After every row comes roughly how far along a hidden order it lies, from 0 to 15.
In the rows, zero is written as 128.
[117 164 118 140 140 154 100 124 156 116 127 110  98 140 140 150 140 197
  80 161 106 120  78]
10
[119 141 136 122 130 132  53 126 144  94 128  98 110 158  98 154 115 106
 114 104 123 122 116]
7
[129 100 121 127 152 141 139 109 125 114 144 135 164  89 102 120 138 119
 142 106 145 141 151]
1
[ 99  92 125  91  93 125  92 109 129 152 145 112 110 144  84 115 129  44
 145 143 119 135 128]
4
[137 140 137 118  97 144  94 119 140  64 130 106 112 147  87 162 111 150
 108 137 102 106 108]
1
[123 138 116 123 131 133 143 124 132  66 123 126 156 145 150 148 131 149
 105 176 129 119 120]
9
[122 103 133 105 102 130  99 120 129  89 135 108 137 145 105 148 117  63
 135 105 123 122 122]
4
[118  79 114 106 106  99 180 110 113 161 143 138 164 123 139  98 149  65
 153 171 141 129 131]
9
[106  62 137  90 113  57 107 128  95 103 133 115 192 185 133 139 116   1
 177 146 166 116 155]
10
[116 108 133 106 125  86 127 133  98  72 127 121 181 172 172 137 129  70
 140 163 144 121 130]
11
[144 138 134 122 122 140 151 140 115  30 122 144 167 136 151 143 114 148
 126 112 135 135 151]
5
[108 107 123 114 126 140  72 109 147 135 142  95 106 124  75 138 133  75
 136 102 123 127 113]
3
[112 111 108 116 124 152 139 109 138 128 137 126 126 110 109 130 137 107
 127 143 123 131 123]
4
[136  98 138  90  55 133 153 114 118  78 131 135 131 153 112 136 100  93
 141 173 105 113 133]
0
[118 118 104 129 132 134 214 121 122 145 143 153 164 105 172 104 161 145
 124 170 132 123 123]
9
[122  74 118 112 129  98 139 106 108 111 147 127 184 120 102 125 138  45
 160 132 152 125 148]
5
[118  58 144  99 103  71 124 127  95  90 133 128 197 165 127 137 111   1
 178 120 168 114 170]
8
[131 110 144  91  75 118 151 136 107  85 131 134 149 165 156 126 112  82
 143 141 120 119 134]
6
[114 104 108 120 138 128 166 117 122 122 140 127 164 116 140 127 151 100
 130 155 136 124 121]
7
[104  90 106 124 157 105 134 115 117 145 143 122 173 120 137 118 160  76
 140 150 151 131 129]
9
[110  94 114 109 118 121 138 111 121 145 140 121 146 122 125 119 149  71
 136 163 125 129 120]
6
[124  84 121 119 132  84 190 132  97 112 122 157 197 144 188 115 128  81
 155 185 159 130 149]
13
[144 152 131 132 113 155 128 122 138  55 127 124 126 140 112 156 115 189
 102 139 110 113 115]
2
[129  97 125  95  82 128 153 114 116  91 129 135 142 135 128 129 117  82
 140 175 117 126 127]
3
[123 144 141 123 156  79  86 166  94  45 117 105 178 199 183 162 119  71
 140  99 150 120 126]
15
[117 109 114 140 176 113 165 136 112 162 130 153 173 113 168 108 149 119
 142 141 157 147 148]
11
[109  96 128 100 109 103 118 123 114 156 146 111 153 144 120 114 143  40
 148 131 132 126 123]
8
[118  83 129 118 142 111  98 114 122  87 138 114 162 123 106 141 129  56
 148  97 146 127 144]
5
[124 101 106 128 140 124 202 117 121 122 138 149 184 102 168 112 156 128
 132 181 142 126 131]
9
[103 123 122 117 141 106 110 126 118 103 140 108 159 151 143 139 143  78
 129 148 142 127 121]
9
[114 100 140  93 105 112  32 105 133 152 135  80  98 134  57 130 116   4
 149  79 118 127 127]
3
[121  71 132 115 127  93 129 119 109  98 143 126 181 129 113 128 127  42
 160 104 159 123 157]
6
[ 93  87 116  96 102 124 103 100 133 190 148 111 116 123 101 111 142  51
 139 169 121 136 117]
4
[113 126 133 123 131  89  61 139 127 109 120  91 129 183 125 152 123  82
 120 126 132 118 110]
12
[137  98 131 124 138  99 147 133  93  53 128 135 197 138 146 142 124  70
 155 120 154 124 154]
7
[124 112 125 132 177 108  95 133 107  32 127 112 177 134 136 158 133 106
 134 108 153 137 146]
8
[135 134 135 105  73  92 185 147  89  51 122 144 157 183 203 130 119 105
 129 190 124 115 117]
15
[112 144 103 149 149 179  91 102 170 189 149 101  79  85  48 134 154 171
  96 114 100 126  96]
0
[128  91 138 108  99 122  71 109 147  93 132  98 127 125  58 145 112  81
 140 105 121 115 133]
0
[131 126 133 115  98 131  85 112 142  57 128  98 121 158  89 167 112 114
 111 151 114 101 100]
3
[ 90  95 117  97 112 116  63 106 134 194 150  97 111 133  83 115 147  39
 141 127 124 137 114]
5
[148  97 132 114 104 129 187 122 104  34 130 156 193 130 148 132 113 121
 156 144 137 123 154]
4
[132 126 122 117  88 159 140 112 148 140 133 123 102 128 104 133 121 124
 117 152  99 109 101]
3
[114  88 124 112 143 105  83 113 121  41 132 101 188 145 117 167 124  49
 139 133 150 125 138]
5
[115  76 124 124 158  90 159 132 101 172 130 153 195 127 141 113 128  48
 171 134 183 142 178]
12
[121  81 114 114 121 105 170 113 110 129 140 136 184 121 137 111 147  73
 153 166 144 125 135]
8
[114 136  96 125 118 164 200 113 149 170 143 157 108  88 135  97 158 174
 108 169 109 138 110]
5
[119 146 137 118 130 108 125 150 104  86 127 125 152 170 176 131 128 114
 128 122 131 131 132]
11
[133 156 114 160 175 162 134 139 140  75 121 132 135 110 140 152 135 205
  96 125 127 136 125]
8
[107  65 136 107 124  67 114 131 101 116 134 124 181 166 128 134 119   3
 172 122 168 124 162]
10
[101 118 118 107  78 117 123 113 153 153 136 116 107 166 120 133 130 105
 114 193 107 105  89]
9
[124 113 132 129 163 124  90 125 124  81 128 112 151 112 119 144 130 113
 134  89 146 145 152]
5
[120 157 125 141 126 123 135 142 131 108 122 123 118 164 175 140 132 161
 102 163 117 112  99]
14
[125 101 147  90  93  59 105 145  83  84 121 118 168 194 161 131 109   9
 169 130 144 124 143]
12
[114 115 132 115 162  79  99 145  92  51 119 111 194 185 188 158 132  64
 142 151 157 128 131]
15
[129 115 136 139 178 115  93 135 112  77 125 113 158 113 135 144 134  98
 137  76 156 142 152]
8
[120 101 131 102 112  96 136 132 102  98 136 119 165 164 160 130 133  56
 144 154 137 118 118]
9
[132 148 137 136 139 146  96 127 143  54 126 113 128 148 123 167 116 165
  98 125 120 115 112]
6
[116 149 133 130 147 110 132 153 107 142 129 133 130 152 181 109 141 124
 133  99 135 152 139]
13
[130 124 139 103  83 110 150 138 115  46 118 133 165 185 177 148 109 115
 120 190 129 107 124]
9
[118 104 134  96  94 123 118 123 121 107 134 112 134 155 123 133 120  56
 136 139 120 124 127]
5
[ 99 130 105 128 144 137  81 106 162 135 134  96 116 139 108 149 146 136
  99 186 121 118  79]
8
[143 148 162 118  96  98 129 168 106   5 103 133 163 222 197 171  77 134
 125 137 130 101 138]
11
[133 144 127 125 113 145  83 117 145  71 131 107 116 142  97 159 120 150
 101 149 108 111 107]
3
[112  94 129 120 131 103 141 132 117 161 144 137 151 126 127 108 137  70
 156  94 151 137 161]
8
[125 162 133 144 146 137 128 149 135  85 112 127 132 167 196 160 115 198
  95 160 117 118 105]
13
[108 111 119 124 146 110 162 128 109 145 134 133 161 138 177 112 147  98
 135 162 141 131 125]
12
[139 135 129 136 161 125 128 146 107  19 117 130 177 140 151 161 122 137
 128 105 152 134 155]
7
[147  76 137 124 139 106 201 135  90  83 125 174 219 127 168 119 114  95
 163 156 170 133 177]
8
[ 91  64 118 106 132  79  83 110 124 186 154  99 154 128  71 117 148   1
 164 106 162 133 145]
7
[159 117 157 117  98 123 138 143 120   1 112 139 173 156 152 160  86 135
 129 102 135 116 160]
2
[119 113 117 103 108 118 190 125 109  81 132 137 181 155 176 133 138  98
 123 191 134 106 117]
9
[109  58 135 109 131  83 111 123 105 120 140 122 181 134 109 135 122   1
 170 106 170 120 170]
7
[129 115 119 125 133 161 180 121 126  70 135 152 162 112 140 137 128 150
 125 143 132 127 141]
3
[110  72 115 129 164 103 123 110 115 180 149 130 174 101  83 115 144  36
 165 110 172 136 168]
6
[134 127 146 111  99 127  62 120 140  78 128 100 115 151  90 148 108  95
 123  98 116 118 122]
2
[130 151 136 115 102 137 103 124 143  92 128 116 113 156 113 145 114 133
 113 129 117 118 115]
6
[147 149 129 132 121 151 145 128 138  42 118 132 140 146 149 160 113 189
  98 158 117 113 110]
7

[176 133 105 140 139 142 159 112 124 240 132 193 139 152 119 171 122 113
 131 124 118 114 147 159 138 137 128 106 137 192  96 124 129  79 141  98
 131 121  87 135 142 125  48 114 132 120  91 128 150 142 153 134 124 137
 136 137 116 147 162 130 125 140 125 124 132 181 111 153 116 131 118 120
 122 132 139 116 110 120 108 125 126 149  22 137 133 120 132 119 107  74
 126 135 145 125 141  49 142 128 157 129 104  41 124 142 136 139 153 110
  25 118  98  77 133 151 149 118 109 158 148 145 129 137 134 120 137 137
 104 223 128 126 178 133  86  86 111 127 133 146 110 176 136 145 140 142
 124 132 113 126 216 104 123 119 144 118 139  98 151 105 130 125 120 137]
0
[181 131  93 125 126 143 231 112 120 193 127 153 133 165 128 149 136 105
 132 143 106 114 147 128 132 138 126 122 131 150 103 135 130  72 133 125
  88  96 135 143 141 122 114 110 134 139 121 151 143 131 121 126 119 134
 130 139 121 149 161 156 126 139 128 120 142 177 127 140 120 130 140 117
 125 128 136 132 118 154 105 122 121 135  54 131 134 135 135  94  95  93
 140 134 137 115 140  89 172 130 133 113 111 131 109 132 124 154 128 118
 111  94  94 107 135  91 180 113 111 166 151 138 148 118 142 125 132 131
 129 217 134 128 220 139 114  74 128  98 130 147 105 189 136 159 141 129
 125 140 131 142 163 110 136 126 151  96 152 101 132 107 126 127 141 162]
12
[165 130 103 116 127 133 215 108 123 215 137 122 130 138 118 150 128 108
 135 132 118 110 144 147 127 137 123 128 138 173  84 136 141 127 143 123
 104 127 102 143 151 126  57 109 153 129 106 130 125 107 137 116 116 138
 129 133 115 139 159 124 119 136 127 142 136 167 102 135 116 147 130 119
 120 133 154 131 139 136  85 120 122 152  50 138 140 130 128 136  72  94
 135 132 138 127 132  57 126 129 165 112 139  77 121 140 125 135 141 103
  49 103 101 108 126 137 137 124 102 149 138 139 138 119 139 123 137 128
 117 225 137 125 145 130  83  98 136 103 130 133 113 179 128 150 131 133
 128 123 105 121 189 103 120 123 154 118 153 106 119  96 132 125 120 134]
14
[165 131 108 118 126 143 196 111 123 250 136 129 131 145 119 171 133  98
 139 126 109 114 148 165 130 141 116 122 137 179  78 131 145  99 148 104
 101 104 109 133 159 124  57 111 142 130 109 132 135  93 139 121 127 138
 127 131 119 152 143 119 122 137 126 105 136 169  94 147 110 144 132 123
 130 132 135 122 126 156  91 116 125 145  30 136 139 129 134 113  80 110
 146 136 127 134 121  92 169 127 160 100 118  80 127 132 123 133 147 102
  46 105 108 103 130 123 131 115 105 166 153 139 145 123 133 126 132 144
 107 215 133 126 118 130 213 102 127 113 129 133 103 178 139 150 148 158
 137 131 109 122 185 108 123 121 153 110 151 105 120  86 130 127 121 152]
15
[176 132 113 115 148 143 198 126 125 193 119 151 130 146 117 142 124 100
 141 138 113 118 166 114 132 143 121 114 132 182  78 139 138  97 139 103
  97 117 122 138 147 124 114 117 138 138 116 132 149 111 142 119 112 133
 133 141 118 146 184 132 126 137 128 127 136 173 111 144 130 131 124 121
 131 130 134 138  98 144 119 124 120 137  48 134 134 117 140  92 117  84
 125 134 122 118 137  66 155 132 156 117 106 107 109 136 125 134 139 109
  63  83  98 114 126 100 155 126 104 161 158 140 139 121 140 117 139 133
 126 255 140 128 128 134  83 108 125 111 130 134 109 178 132 150 134 137
 123 132 118 134 163 112 125 124 148 108 150  97 124  97 135 129 113 158]
15
[197 131  98 147 148 148 177 112 124 240 128 179 129 160 135 156 124 123
 138 138 108 131 131  88 143 137 133 113 136 167  92 134 128  76 141 103
 104 126  92 142 157 134  61 107 132 157 108 159 141  86 126 125 120 134
 126 134 118 138 160 138 126 138 126 103 135 179 102 145 119 129 134 116
 123 130 151 116 111 135  90 126 123 159  46 131 133 125 128 134  86  72
 133 132 131 148 151  51 185 138 148 119 130  82 118 133 127 138 135 116
  60 113 106  90 133 118 131 112 104 181 139 138 122 128 133 124 131 126
 120 210 133 131 156 141  94  87 109  93 129 136 110 172 132 144 133 136
 122 135 128 148 145 110 124 130 169 119 144 120 151 104 132 125 115 159]
8
[161 132 108 121 144 164 156 110 116 222 129 104 156 164 156 144 134 119
 122 166 103 129 176  97 160 132 125 116 131 145 150 152 131  60 115 130
  88  62 139 151 137 120 120 112 142 174 179 134 119  98 114 112  99 138
 123 147 119 127  59 172 129 142 142 145 143 178 122 149 122 130 170 109
 137 133 123  86 108 187 101 137 125 146  97 123 131 130 125  83 150  60
  74 135 115 107 139  96 137 151 126 100 127 169  90 130 130 156 119 119
  47 106 123 116 113  89 158 112 119 189 114 130 155 114 126 127 121 114
 184 255 150 127 129 138 255 120 134 106 132 129 101 167 142 158 147 104
 139 139 138 149 147 115 129 132 143  94 145 122 158 112 118 129 125 197]
3
[182 131 102 117 136 147 189 108 121 216 128 164 127 139 111 151 120 113
 136 130 112 113 128 110 175 139 130 113 141 218  70 151 137  84 141 103
 111 124 101 135 133 120  47 107 134 140  99 119 147 109 137 123 118 134
 130 140 117 139 181 126 123 141 127 101 136 170  94 142 117 130 118 123
 118 135 150 127 102 124 119 122 125 151   1 132 134 120 130 125  89  76
 123 132 135 143 138  33 150 132 150 121 138  78 127 144 140 132 146 125
   7  74 108  92 136 118 151 114 103 146 149 139 124 126 138 122 139 128
 108 202 136 125 121 132  12  96 109 107 127 133 121 163 132 142 131 145
 127 131 111 140 168 104 125 124 159 124 154 112 129  91 144 124 111 174]
13
[171 129 104 121 123 143 185 109 121 211 136 139 140 154 126 141 127 109
 128 149 109 113 157 105 136 144 133 128 134 161 106 146 137  81 132 133
 100 108 138 145 137 132  80 114 138 140 129 132 119 140 130 110 117 136
 126 132 117 137 117 139 123 139 131 112 139 177 106 141 118 136 137 118
 126 134 140 114 113 140 122 126 130 142  47 129 134 121 131 116  85  69
 120 132 132 132 138  51 106 135 148  97 123 102 100 137 135 144 141 116
  38 104 112  96 125 113 147 113 110 163 131 142 148 116 137 123 140 124
 157 255 142 130 228 137  97  96 117  98 130 126 106 170 129 167 139 121
 131 135 120 137 159 119 128 124 159 106 151 107 129 109 128 126 120 194]
15
[157 133 117 114 140 169 167 113 117 193 131 155 135 176 128 146 123 109
 131 152 119 112 156 112 149 143 129 113 133 171 103 145 133  82 139 121
  97 112 141 138 141 129  67 112 138 123 120 123 142 105 132 111 120 137
 126 154 113 137 123 127 126 142 127 108 135 174 113 145 118 136 125 120
 124 132 128 119  96 133 121 122 123 135  13 134 132 119 132 111 103  69
 117 135 126 131 134  33 136 140 141  88 125  76  93 132 131 136 149 119
  47  62 126 114 124 115 136 117 106 154 147 136 130 115 141 122 134 131
 140 254 137 129 186 135 118 142 109 115 128 133 107 166 129 151 138 136
 126 130 133 128 152 118 124 123 162 124 143  97 124 100 129 127 108 200]
7
[169 129 100 129 146 142 163 110 123 208 135 154 149 158 143 139 129 114
 130 129 102 120 181 161 149 138 115 124 130 150 132 136 130 105 138 114
 103  99 138 151 165 136  49 125 145 147 137 130 131  86 127 123 110 139
 121 136 122 135 147 147 128 139 138 134 141 197 100 136 123 135 149 114
 127 132 135 136 109 161  85 122 121 162  94 133 138 126 123 107 106 110
  99 135 134 112 139  46 133 132 150 109 162 115 128 132 125 149 135 121
  27 159 109  88 125 102 145 131 114 184 135 141 142 114 137 120 126 121
 132 255 138 133 113 134 255  90 138  96 131 126 111 193 136 153 146 158
 132 134 122 131 157 115 131 128 149 109 147 125 151 131 131 131 131 158]
9
[177 132 112 124 130 146 183 130 117 207 131 165 143 200 138 149 125 109
 132 149 110 118 195 107 137 147 132 120 133 161 101 141 123  87 140 114
  97 121 155 143 155 139  58 114 134 126 125 155 140  89 127 119 121 135
 129 142 115 144 124 135 127 143 132 110 141 168 115 151 122 136 135 115
 122 130 144 134 121 145  99 121 126 143  34 138 130 124 128 114  92  69
 143 132 138 114 145  37 143 139 126 101 113 105  89 129 121 143 151 117
  52  91 110 116 127  91 130 117 106 180 142 135 138 121 144 121 130 140
 134 249 133 129 212 139 195 102 114 104 130 139 107 166 130 146 139 131
 124 133 141 134 144 109 129 124 162 125 157  99 130 112 125 128 125 172]
10
[177 130 103 120 138 137 195 120 124 192 119 151 126 150 115 152 130  95
 136 139 117 109 156 137 124 138 122 110 131 174  75 131 128  70 146 104
  93 116 139 140 148 126 101 108 144 123 106 132 143 105 130 118 118 132
 132 151 122 155 232 155 130 139 124 102 136 170 125 145 121 130 137 119
 125 128 141 138 116 155 116 119 122 125  13 135 135 121 135  97  81  79
 142 134 132 120 132  66 142 128 151 111 119  88 121 135 132 134 142 116
 100  97  94 105 133 117 163 126 101 154 161 148 148 121 147 117 137 134
 108 221 133 127 183 137  66  79 130 109 128 145 112 182 136 151 139 150
 116 135 117 133 182 112 132 128 151 107 154  98 121  95 136 126 141 154]
15
[155 130 111 122 131 141 168 113 119 203 142 126 126 162 123 164 123  96
 132 135 133 114 134 178 146 140 116 114 131 237 108 141 130  62 147 120
 103 109 124 141 137 135  60 110 134 127 128 127 127 100 129 116 129 135
 124 138 121 146 128 152 131 140 125 107 136 155 102 150 119 143 152 128
 127 137 140 112 105 127  91 120 130 138  22 137 134 127 140 103  99  69
 124 133 137 142 134  68 138 137 158 103 135  92 127 132 130 132 151 126
  29  72 102  87 126 159 130 116 115 161 155 141 126 115 138 128 133 135
 110 235 133 128 226 133  65 109 120 106 127 131 108 166 136 161 148 140
 131 132 129 132 148 110 123 127 150 112 147 109 171  98 131 126 127 170]
9
[167 131 108 117 128 139 217 111 122 255 133 133 138 145 122 160 131  96
 135 127 116 117 141 141 143 135 122 119 137 166  91 136 139 121 148 110
 126 111  95 138 160 127  38 111 148 135  93 127 134 100 136 113 126 139
 127 135 115 148 139 128 122 137 135 104 136 169 102 146 119 139 137 123
 127 129 148 123 130 147  98 119 126 157  29 141 136 128 139 120  83  97
 141 138 126 126 132  67 175 125 145 106 118  75 128 134 125 135 145 104
  22  94 111  92 127 115 127 118 100 182 142 135 149 125 130 128 130 146
 112 232 135 127 120 130 202 114 127 103 131 133 109 175 140 148 146 158
 138 131 105 130 191 109 123 122 151 117 152 108 114 100 131 128 120 145]
15
